Below is a small trained network, with its code and all its weights. Each question gives an input and a target symbol and asks what happens when units are switched off, that is, made to give their printed mean instead of their output.

import numpy as np


def w(rows, s, z=0):
    codes = np.array(rows[::2]) - 128.0
    scale = np.full(codes.shape[1], s)
    scale[-1] = z or s
    return codes * scale


def norm(h):
    return h / np.sqrt((h * h).mean(-1, keepdims=True) + 1e-5)


def f(y):
    return np.maximum(y, 0)


def softmax(a):
    e = np.exp(a - a.max(-1, keepdims=True))
    return e / e.sum(-1, keepdims=True)


def log_softmax(a):
    a = a - a.max(-1, keepdims=True)
    return a - np.log(np.exp(a).sum(-1, keepdims=True))


def net(x, mask):
    ids = ['ΞΦΨαβγδεζηθμπσω'.index(c) for c in x.split()]
    T = len(ids)
    res = E[ids] + P[:T]
    u = 0
    for l in range(2):
        r = norm(res)
        for j in range(3):
            rows = slice(2 * j, 2 * j + 2)
            q, k, v = (r @ M[l][rows].T for M in (Q, K, V))
            z = softmax(np.where(np.tri(T) > 0, q @ k.T / 2**0.5, -1e9)) @ v
            o = O[l][rows]
            res = res + np.where(mask[u + j], z, o[:, -1]) @ o[:, :-1]
        u += 3
        y = f(norm(res) @ A[l][:, :-1].T + A[l][:, -1])
        res = res + np.where(mask[u : u + 12], y, B[l][:, -1]) @ B[l][:, :-1]
        u += 12
    return log_softmax(norm(res)[-1] @ U[:, :-1].T + U[:, -1])


Q, K, V, O, A, B = {}, {}, {}, {}, {}, {}
E = w([
[135,96,82,173,149,172,135],'Ξ',
[100,64,111,120,168,107,105],'Φ',
[132,110,128,167,194,141,101],'Ψ',
[104,110,89,129,137,193,116],'α',
[92,70,131,73,111,112,104],'β',
[100,138,100,120,209,123,88],'γ',
[132,67,105,114,91,158,135],'δ',
[117,132,51,109,178,138,106],'ε',
[175,140,95,109,160,100,112],'ζ',
[138,88,154,100,139,89,100],'η',
[250,124,173,170,114,134,120],'θ',
[128,74,73,116,117,138,142],'μ',
[157,127,103,174,145,194,122],'π',
[140,166,91,105,103,183,112],'σ',
[130,89,96,101,156,103,113],'ω',
],0.015)
P = w([
[63,127,86,182,75,141,109],'0',
[176,84,133,64,175,207,10],'1',
[134,95,130,106,135,139,169],'2',
[130,85,61,158,97,53,72],'3',
[170,88,157,86,173,195,44],'4',
[145,109,141,100,144,133,195],'5',
[135,85,66,168,101,69,94],'6',
[158,107,160,92,188,193,48],'7',
[148,124,152,95,152,124,224],'8',
[139,85,64,186,105,90,104],'9',
[143,109,173,78,193,202,40],'10',
[138,150,162,94,149,114,245],'11',
[145,81,60,201,106,105,112],'12',
],0.012)
Q[0] = w([
[255,169,96,146,139,122,145],'L0H0',
[160,123,205,125,169,147,26],'L0H0',
[53,112,154,243,152,52,151],'L0H1',
[55,196,115,220,30,70,145],'L0H1',
[173,110,123,100,181,100,234],'L0H2',
[140,173,133,189,124,127,123],'L0H2',
],0.017)
K[0] = w([
[205,159,170,191,124,159,116],'L0H0',
[113,167,202,123,173,106,75],'L0H0',
[153,41,67,177,172,138,44],'L0H1',
[182,95,91,112,87,169,3],'L0H1',
[116,162,163,120,134,111,235],'L0H2',
[139,157,125,157,91,99,108],'L0H2',
],0.02)
V[0] = w([
[55,96,195,125,127,146,128],'L0H0',
[148,117,67,157,131,125,128],'L0H0',
[183,203,56,151,167,153,135],'L0H1',
[212,110,143,140,131,9,120],'L0H1',
[226,137,174,96,80,145,55],'L0H2',
[91,105,254,165,163,217,93],'L0H2',
],0.0089)
O[0] = w([
[190,86,150,142,140,124,150,36],'L0H0',
[68,158,136,126,107,117,146,221],'L0H0',
[178,254,48,152,168,126,138,173],'L0H1',
[209,98,188,159,134,25,129,154],'L0H1',
[231,95,152,142,107,167,90,251],'L0H2',
[127,115,176,217,110,173,147,134],'L0H2',
],0.0068,0.0034)
A[0] = w([
[131,189,185,103,106,127,61,108],'L0N0',
[125,121,98,74,36,149,241,159],'L0N1',
[116,128,74,124,114,37,91,23],'L0N2',
[86,159,150,217,150,161,190,4],'L0N3',
[131,179,169,194,111,178,228,82],'L0N4',
[140,144,175,182,113,174,85,84],'L0N5',
[153,143,129,180,107,87,18,89],'L0N6',
[143,114,133,122,200,194,89,149],'L0N7',
[73,119,109,153,199,83,193,133],'L0N8',
[92,65,6,207,100,81,156,173],'L0N9',
[72,187,161,180,21,74,82,54],'L0N10',
[116,173,108,192,135,156,71,190],'L0N11',
],0.012,0.0034)
B[0] = w([
[113,65,142,173,168,150,119,152],'L0N0',
[252,116,102,113,104,157,218,177],'L0N1',
[171,62,161,70,90,125,106,179],'L0N2',
[155,97,217,173,144,204,90,145],'L0N3',
[154,111,178,144,91,96,198,152],'L0N4',
[111,146,76,70,165,94,115,182],'L0N5',
[65,126,86,102,58,184,147,221],'L0N6',
[183,135,141,122,77,191,78,216],'L0N7',
[105,113,146,187,233,103,89,179],'L0N8',
[83,84,68,166,45,127,79,255],'L0N9',
[57,102,155,105,37,105,129,140],'L0N10',
[113,82,149,95,81,102,139,205],'L0N11',
],0.016,0.0093)
Q[1] = w([
[179,183,229,136,147,221,137],'L1H0',
[163,115,118,137,117,255,179],'L1H0',
[115,182,138,102,201,211,37],'L1H1',
[138,152,67,114,140,140,114],'L1H1',
[120,175,81,234,15,76,188],'L1H2',
[176,87,125,126,128,106,165],'L1H2',
],0.024)
K[1] = w([
[159,173,171,117,225,151,196],'L1H0',
[115,127,125,161,162,78,228],'L1H0',
[142,142,165,160,209,95,250],'L1H1',
[128,150,77,125,136,118,160],'L1H1',
[128,103,106,96,49,172,1],'L1H2',
[126,114,142,87,172,139,123],'L1H2',
],0.025)
V[1] = w([
[147,119,117,176,66,17,129],'L1H0',
[193,6,97,162,101,119,148],'L1H0',
[195,148,52,89,108,97,158],'L1H1',
[129,141,215,152,70,132,174],'L1H1',
[97,96,107,117,147,57,148],'L1H2',
[196,106,164,100,122,77,73],'L1H2',
],0.019)
O[1] = w([
[140,99,100,203,196,78,249,170],'L1H0',
[13,153,139,102,182,103,175,252],'L1H0',
[82,137,106,254,121,153,194,140],'L1H1',
[146,103,44,133,111,62,90,114],'L1H1',
[95,58,142,77,83,109,183,87],'L1H2',
[197,98,87,35,128,149,131,163],'L1H2',
],0.0094,0.026)
A[1] = w([
[115,156,218,94,109,169,147,164],'L1N0',
[104,175,66,197,166,168,104,97],'L1N1',
[120,125,1,128,193,129,124,211],'L1N2',
[70,99,103,133,162,103,135,168],'L1N3',
[60,114,167,114,152,94,59,212],'L1N4',
[148,202,104,65,98,104,98,113],'L1N5',
[147,126,136,145,189,134,45,253],'L1N6',
[133,79,49,199,164,81,119,32],'L1N7',
[165,190,140,159,145,99,164,111],'L1N8',
[185,134,205,121,49,121,171,194],'L1N9',
[160,211,80,192,127,128,53,161],'L1N10',
[204,198,75,99,180,93,112,163],'L1N11',
],0.016,0.0025)
B[1] = w([
[170,201,173,148,114,23,107,165],'L1N0',
[199,94,131,44,216,122,87,191],'L1N1',
[207,113,216,248,137,57,138,248],'L1N2',
[81,125,88,92,100,209,65,222],'L1N3',
[187,139,38,212,61,74,204,181],'L1N4',
[133,192,46,153,206,150,188,146],'L1N5',
[56,130,184,68,183,173,156,151],'L1N6',
[200,189,16,161,5,104,83,205],'L1N7',
[83,82,99,166,141,58,158,150],'L1N8',
[78,138,118,247,157,102,198,144],'L1N9',
[65,60,219,152,63,41,110,142],'L1N10',
[42,79,71,145,137,31,190,156],'L1N11',
],0.016,0.014)
U = w([
[127,241,72,147,172,141,171,52],'Ξ',
[159,135,209,73,60,43,157,68],'Φ',
[137,133,56,29,187,101,114,116],'Ψ',
[48,208,146,117,152,65,55,83],'α',
[51,118,96,147,44,129,123,185],'β',
[174,187,159,82,141,177,128,254],'γ',
[148,97,96,150,231,204,99,114],'δ',
[104,196,232,214,91,149,144,57],'ε',
[181,88,173,143,120,204,233,103],'ζ',
[164,2,128,55,144,125,148,57],'η',
[231,127,110,171,117,90,71,131],'θ',
[34,151,148,158,172,210,156,139],'μ',
[85,100,136,137,201,26,104,28],'π',
[111,65,226,133,152,108,74,176],'σ',
[81,106,176,44,96,159,186,173],'ω',
],0.013,0.0059)

Each question gives the input, a string of symbols that net reads in full, and the target symbol t.
The units are the heads (2 rows each of Q, K, V and O) and the neurons (one row each of A and B). Each row of codes is followed by its name. A weight is (code - 128) times the scale printed after its matrix; where a second scale follows, it is the last column's (O, A, B and U).
mask holds one flag per unit, layer by layer, with each layer's heads first. A switched-off unit (its flag False) gives its mean, the last column of its rows in O or B, instead of its output. The means were averaged over made-up inputs and are rounded, as every weight is.
A unit's drop is (log p(t) with every unit on - log p(t) with that unit switched off) / (log p(t) with every unit on - log p(t) with every unit switched off).
The circuit of an input: a set's keep is (log p(t) with only the set's units on - log p(t) with every unit switched off) / (log p(t) with every unit on - log p(t) with every unit switched off). Starting from the 12 units with the biggest drops (on a tie, the unit counted first), units are removed one at a time, each time the one whose removal leaves the highest keep (on an exact tie, the one counted first), for as long as the keep stays at least 0.8.
units of the circuit, in order: the units of the circuit, biggest drop first
unit that matters most: the unit with the biggest drop
top k neurons: the k neurons with the biggest drops, biggest first
top k neurons in layer l: the k neurons of layer l with the biggest drops, biggest first
heads that matter: for each layer, one digit per head in row order, 1 if its drop is at least 0.15 and else 0, layers parted by /
input σ θ γ δ γ Φ δ σ η δ μ β, target ω: top 2 neurons	L0N9; L1N2
input σ μ β Φ ε α σ θ, target α: heads that matter	011 / 101
input θ η θ γ σ Ξ θ θ, target Ξ: top 4 neurons	L0N6; L0N1; L0N8; L0N3
input ω Ξ η, target Φ: heads that matter	010 / 101
input σ σ δ, target ζ: top neuron in layer 1	L1N7
input Φ σ α ω θ θ σ β Φ θ η, target Φ: units of the circuit, in order	L0N8; L1N0; L1H2; L0N9
input δ μ Φ η σ σ σ, target θ: units of the circuit, in order	L0H1; L1N1; L1N2
input δ σ ω, target η: units of the circuit, in order	L1H2; L0H2; L0N2; L0N6
input Ξ θ ζ, target Ψ: top 3 neurons in layer 0	L0N1; L0N2; L0N9
input Ξ μ Ψ δ θ ε, target μ: top 2 neurons	L0N8; L0N7
input θ Φ γ Ξ ω Ψ β β μ θ θ, target μ: top 3 neurons in layer 0	L0N3; L0N1; L0N7
input γ ζ ζ Φ Φ ω θ η μ ε ζ, target μ: top 3 neurons in layer 0	L0N1; L0N8; L0N2
input σ Ψ Φ ζ Φ δ ζ μ γ θ, target β: units of the circuit, in order	L0H0; L0N6
input π μ θ σ Ξ η Ξ μ, target η: top 2 neurons	L0N9; L0N6
input η μ μ δ η γ α δ ε ε Φ, target ε: top 2 neurons in layer 1	L1N0; L1N9
input Ξ α ω ε σ ε σ Ξ α θ σ π, target ε: heads that matter	000 / 100
input σ ω σ α ω Ψ, target σ: top neuron	L0N8
input η Ψ σ σ α σ ε ζ μ, target θ: top 3 neurons	L0N1; L1N7; L0N8
input Ψ β σ η δ σ θ σ ε θ Ξ, target ε: top 2 neurons	L1N0; L0N8
input γ μ θ μ ω σ δ σ, target σ: top neuron	L1N10
input θ ε Φ Φ θ θ δ ε Φ γ σ, target Φ: top 2 neurons	L0N8; L1N0
input Ψ σ Φ ω θ, target Φ: top 2 neurons	L0N8; L1N0
input μ μ σ, target Ξ: top 4 neurons in layer 0	L0N1; L0N9; L0N8; L0N11
input β δ α θ γ θ ε ζ η Ξ ζ, target η: heads that matter	011 / 001
input θ σ Φ ε γ ω Φ θ, target ω: heads that matter	000 / 001
input σ Φ Ξ σ Φ θ δ σ δ β ε ε, target μ: top 2 neurons	L0N8; L0N11
input π Ξ Ξ, target δ: unit that matters most	L0N3
input σ θ θ Φ Φ Φ δ μ σ ε π, target σ: top 3 neurons in layer 0	L0N9; L0N1; L0N4
input η α α ε θ γ, target α: heads that matter	000 / 110
